B =
[[-57.6 -39.1  14.2   9.6 -39.8]
 [-58.0 -39.6  16.5   1.9 -30.3]
 [ 44.5 -53.9  37.1 -34.6  18.8]
 [-68.0  16.0 -23.3  13.9 -15.7]
 [ 37.5   6.2  -8.0 -29.2  38.9]
 [ 20.3 -37.8  39.2  17.9 -23.5]
 [-45.7  29.6 -40.0 -37.3  36.2]
 [-19.2  38.0 -24.7  13.3  -0.3]
 [ 10.1  21.1  -1.7  36.8 -23.6]
 [ 81.9  37.7   8.3  37.9  -3.7]
 [-21.2 -14.3 -10.6 -51.9  33.8]
 [  9.2 -38.8  33.4  19.7 -32.3]]
B[0, 0]	-57.6
B[:, 0]	[-57.6, -58.0, 44.5, -68.0, 37.5, 20.3, -45.7, -19.2, 10.1, 81.9, -21.2, 9.2]
B[9, 4]	-3.7
B[7, 3]	13.3
B[4]	[37.5, 6.2, -8.0, -29.2, 38.9]
B[11, 0]	9.2
B[8, 0]	10.1
B[5, 4]	-23.5
B[3, 4]	-15.7
B[:, 4]	[-39.8, -30.3, 18.8, -15.7, 38.9, -23.5, 36.2, -0.3, -23.6, -3.7, 33.8, -32.3]
B[3, 1]	16.0
B[11, 1]	-38.8
B[6, 3]	-37.3
B[:, 3]	[9.6, 1.9, -34.6, 13.9, -29.2, 17.9, -37.3, 13.3, 36.8, 37.9, -51.9, 19.7]
B[4, 3]	-29.2
B[8, 4]	-23.6
B[10, 3]	-51.9
B[1, 4]	-30.3
B[10, 2]	-10.6
B[1]	[-58.0, -39.6, 16.5, 1.9, -30.3]
B[6, 0]	-45.7
B[8, 2]	-1.7
B[3, 0]	-68.0
B[5, 3]	17.9
B[4, 2]	-8.0
B[2]	[44.5, -53.9, 37.1, -34.6, 18.8]
B[5]	[20.3, -37.8, 39.2, 17.9, -23.5]
B[4, 0]	37.5
B[:, 1]	[-39.1, -39.6, -53.9, 16.0, 6.2, -37.8, 29.6, 38.0, 21.1, 37.7, -14.3, -38.8]
B[5, 2]	39.2
B[6, 1]	29.6
B[9, 0]	81.9

A =
array([[-11.3,   0.3,   5.4,  19.8,   3.6,  11.6, -19.6,  -9.0, -15.5,
        -18.4,  15.2,  -3.7, -11.2],
       [ 29.3,   0.0, -13.7, -52.6, -10.3, -29.2,  43.4,  40.8,  33.5,
         51.2, -42.6,  11.9,  75.7],
       [-13.3,  -0.4,  -1.1,  22.8,   4.6,  14.1, -29.9, -19.8, -24.1,
        -27.8,  24.5, -12.1, -25.8],
       [-25.4,   0.8,   8.3,  47.0,   9.1,  26.5, -43.0, -48.8, -38.2,
        -54.8,  45.6, -14.5, -85.2],
       [  7.3,  -0.8,  -4.3, -14.1,  -2.6,  -7.9,  10.3,   6.4,  11.4,
         15.4, -12.3,   1.2,  22.5]])
A[0][-13] => -11.3
A[:, 2] => [5.4, -13.7, -1.1, 8.3, -4.3]
A[-4][-12] => 0.0
A[-5][-8] => 11.6
A[-2][-10] => 47.0
A[-4][-2] => 11.9
A[3][7] => -48.8
A[-2][-3] => 45.6
A[-2][5] => 26.5
A[-1][-11] => -4.3
A[1][-13] => 29.3
A[2][-5] => -24.1
A[-5][-1] => -11.2
A[:, -3] => [15.2, -42.6, 24.5, 45.6, -12.3]
A[-4][-7] => 43.4
A[4] => [7.3, -0.8, -4.3, -14.1, -2.6, -7.9, 10.3, 6.4, 11.4, 15.4, -12.3, 1.2, 22.5]
A[:, -4] => [-18.4, 51.2, -27.8, -54.8, 15.4]
A[3][2] => 8.3
A[:, 11] => [-3.7, 11.9, -12.1, -14.5, 1.2]
A[-3] => [-13.3, -0.4, -1.1, 22.8, 4.6, 14.1, -29.9, -19.8, -24.1, -27.8, 24.5, -12.1, -25.8]
A[-5][-11] => 5.4
A[2][-4] => -27.8
A[2][0] => -13.3
A[-2][-9] => 9.1
A[4][-12] => -0.8
A[-3][1] => -0.4
A[-1][-10] => -14.1
A[-5] => [-11.3, 0.3, 5.4, 19.8, 3.6, 11.6, -19.6, -9.0, -15.5, -18.4, 15.2, -3.7, -11.2]
A[3][0] => -25.4
A[-3][-3] => 24.5
A[-1][6] => 10.3
A[4][-8] => -7.9

x =
array([[ 14.0, -60.7,  40.3,  14.2,  -3.3,  16.4,  11.7],
       [-72.0,  15.5, -29.4,   2.3, -22.0, -25.6,  16.3]])
x[0,0]	14.0
x[0,2]	40.3
x[1,3]	2.3
x[1,4]	-22.0
x[1,2]	-29.4
x[:, 2]	[40.3, -29.4]
x[1]	[-72.0, 15.5, -29.4, 2.3, -22.0, -25.6, 16.3]
x[0,6]	11.7
x[0]	[14.0, -60.7, 40.3, 14.2, -3.3, 16.4, 11.7]
x[1,5]	-25.6

W =
[-12.7, -15.4,   3.7,   6.2, -57.5,  13.2,  -9.2, -25.5,  -2.7, -15.4,
 -64.0, -16.0, -11.2,  -0.1,  -8.5, -16.1]
W[0] = -12.7
W[3] = 6.2
W[2] = 3.7
W[12] = -11.2
W[10] = -64.0
W[9] = -15.4
W[15] = -16.1
W[1] = -15.4

arr =
[[-558  913  -73  733  523  612  451  586  386]
 [-558  822  648  433  411  968  548  213  610]
 [-558  903  131  738  518  645  427  564  389]]
arr[0][-9]: -558
arr[2][1]: 903
arr[-3][-3]: 451
arr[2][-5]: 518
arr[-2][-9]: -558
arr[1][5]: 968
arr[2][0]: -558
arr[0][-8]: 913
arr[1][4]: 411
arr[2][2]: 131

m =
[[-0.722 -0.713 -0.708 -0.555 -0.701 -0.567]
 [-0.238 -0.361 -0.379  0.518 -0.101  0.826]
 [ 0.426  0.022 -0.884  1.055 -0.235 -0.192]
 [-1.628  0.022 -0.248 -0.019  1.697 -1.102]
 [-0.420 -0.449 -0.445  0.518  0.032  0.986]
 [-0.359 -0.537 -0.950 -0.824 -0.967 -0.781]
 [-0.178 -0.037 -0.621  0.652 -0.035 -0.085]
 [ 0.668  0.051 -0.862  0.988 -0.168 -0.138]
 [-0.238  0.139 -0.774  0.451  0.032  0.022]
 [-0.541 -0.272 -0.686  0.786 -0.035 -0.192]
 [-0.238 -0.537 -0.972 -0.824 -0.967 -0.406]
 [-0.722 -0.596 -0.686 -0.354 -0.501 -0.352]
 [-0.601 -0.508 -1.037 -0.891 -1.034 -0.674]
 [-1.628 -0.713 -0.708 -0.287 -0.834 -0.245]]
m[0,0] = -0.722
m[:, 3] = [-0.555, 0.518, 1.055, -0.019, 0.518, -0.824, 0.652, 0.988, 0.451, 0.786, -0.824, -0.354, -0.891, -0.287]
m[7] = [0.668, 0.051, -0.862, 0.988, -0.168, -0.138]
m[13,1] = -0.713
m[10,5] = -0.406
m[0,1] = -0.713
m[10,0] = -0.238
m[10,1] = -0.537
m[10,4] = -0.967
m[1,4] = -0.101
m[4,1] = -0.449
m[11,0] = -0.722
m[12,1] = -0.508
m[1,5] = 0.826
m[6,2] = -0.621
m[10,2] = -0.972
m[8] = [-0.238, 0.139, -0.774, 0.451, 0.032, 0.022]
m[3,5] = -1.102
m[3,4] = 1.697
m[1,3] = 0.518
m[9] = [-0.541, -0.272, -0.686, 0.786, -0.035, -0.192]
m[:, 5] = [-0.567, 0.826, -0.192, -1.102, 0.986, -0.781, -0.085, -0.138, 0.022, -0.192, -0.406, -0.352, -0.674, -0.245]
m[2,2] = -0.884
m[:, 0] = [-0.722, -0.238, 0.426, -1.628, -0.420, -0.359, -0.178, 0.668, -0.238, -0.541, -0.238, -0.722, -0.601, -1.628]
m[:, 2] = [-0.708, -0.379, -0.884, -0.248, -0.445, -0.950, -0.621, -0.862, -0.774, -0.686, -0.972, -0.686, -1.037, -0.708]
m[7,2] = -0.862
m[9,1] = -0.272
m[12,3] = -0.891
m[:, 1] = [-0.713, -0.361, 0.022, 0.022, -0.449, -0.537, -0.037, 0.051, 0.139, -0.272, -0.537, -0.596, -0.508, -0.713]
m[8,5] = 0.022
m[5,1] = -0.537
m[0] = [-0.722, -0.713, -0.708, -0.555, -0.701, -0.567]
m[4] = [-0.420, -0.449, -0.445, 0.518, 0.032, 0.986]
m[6,5] = -0.085
